Here is a tiny trained network, its code and every weight. The questions are about switching its units off for an input and a class, where a switched-off unit gives its printed mean instead of its output.

import numpy as np


def w(rows, s, z=0):
    codes = np.array(rows[::2]) - 128.0
    scale = np.full(codes.shape[1], s)
    scale[-1] = z or s
    return codes * scale


def f(y):
    return np.maximum(y, 0)


def log_softmax(a):
    a = a - a.max(-1, keepdims=True)
    return a - np.log(np.exp(a).sum(-1, keepdims=True))


def net(x, mask):
    res = np.array(x, float).reshape(1, 6) / 4 @ E
    y = f(res @ A[0][:, :-1].T + A[0][:, -1])
    res = res + np.where(mask, y, B[0][:, -1]) @ B[0][:, :-1]
    return log_softmax(res[-1] @ U[:, :-1].T + U[:, -1])


A, B = {}, {}
E = w([
[129,129,129,127],'x0',
[85,103,254,92],'x1',
[130,128,128,129],'x2',
[129,128,128,128],'x3',
[129,47,110,69],'x4',
[76,170,109,43],'x5',
],0.0091)
A[0] = w([
[153,188,169,224,130],'N1',
[152,7,114,142,112],'N2',
[126,119,133,150,245],'N3',
[108,109,219,127,89],'N4',
[98,157,130,74,79],'N5',
[141,107,72,176,102],'N6',
[146,76,181,194,97],'N7',
],0.019,0.012)
B[0] = w([
[47,135,110,102,225],'N1',
[40,155,124,111,210],'N2',
[194,1,194,102,250],'N3',
[165,106,35,135,214],'N4',
[137,207,172,103,176],'N5',
[197,163,98,134,190],'N6',
[182,220,164,121,194],'N7',
],0.027,0.011)
U = w([
[171,135,52,156,1],'0',
[140,100,143,130,250],'1',
[145,170,148,135,171],'2',
[72,123,108,105,6],'3',
[146,98,145,144,240],'4',
[146,98,143,139,161],'5',
[124,71,139,250,35],'6',
],0.017,0.0051)

Each question gives the input, the list of numbers given to net, and the class t.
The units are the neurons (one row each of A and B). Each row of codes is followed by its name. A weight is (code - 128) times the scale printed after its matrix; where a second scale follows, it is the last column's (A, B and U).
mask holds one flag per neuron, in row order. A switched-off neuron (its flag False) gives its mean, the last column of its row in B, instead of its output. The means were averaged over made-up inputs and are rounded, as every weight is.
A unit's drop is (log p(t) with every unit on - log p(t) with that unit switched off) / (log p(t) with every unit on - log p(t) with every unit switched off).
The circuit of an input: a set's keep is (log p(t) with only the set's units on - log p(t) with every unit switched off) / (log p(t) with every unit on - log p(t) with every unit switched off). Starting from all 7 units, units are removed one at a time, each time the one whose removal leaves the highest keep (on an exact tie, the one counted first), for as long as the keep stays at least 0.8.
circuit, biggest first: the units of the circuit, biggest drop first
unit that matters most: the unit with the biggest drop
k most important neurons: the k neurons with the biggest drops, biggest first
drop of u: that unit's drop, to one decimal
input [4,-6,3,-3,2,-8], class 2: circuit, biggest first -> (N4; N7)
input [7,-3,-7,-6,2,-8], class 2: 3 most important neurons -> (N7; N6; N2)
input [-3,2,4,-6,-6,-4], class 3: circuit, biggest first -> (N1)
input [-6,-5,4,-5,2,7], class 2: 4 most important neurons -> (N3; N4; N5; N1)
input [3,-3,-4,7,-3,-7], class 2: 2 most important neurons -> (N7; N6)
input [7,1,4,8,3,-8], class 2: 2 most important neurons -> (N7; N2)
input [5,-3,6,-2,-2,-8], class 2: 3 most important neurons -> (N7; N6; N4)
input [-5,0,-2,-5,-7,4], class 3: 4 most important neurons -> (N1; N7; N6; N3)
input [5,2,-7,8,8,-8], class 2: 2 most important neurons -> (N7; N1)
input [4,0,-1,5,6,3], class 3: 3 most important neurons -> (N3; N2; N7)
input [0,7,-5,1,-1,8], class 2: 3 most important neurons -> (N5; N3; N6)
input [-3,5,2,-8,-3,-8], class 2: 2 most important neurons -> (N7; N1)
input [-3,-7,2,6,8,0], class 3: 3 most important neurons -> (N2; N4; N7)
input [-5,2,3,4,-7,-3], class 3: unit that matters most -> N1
input [2,0,-5,6,8,-5], class 3: drop of N2 -> 2.4
input [-1,8,0,3,1,8], class 0: drop of N7 -> 0.1
input [-2,8,-5,2,-7,8], class 0: drop of N4 -> 1.5
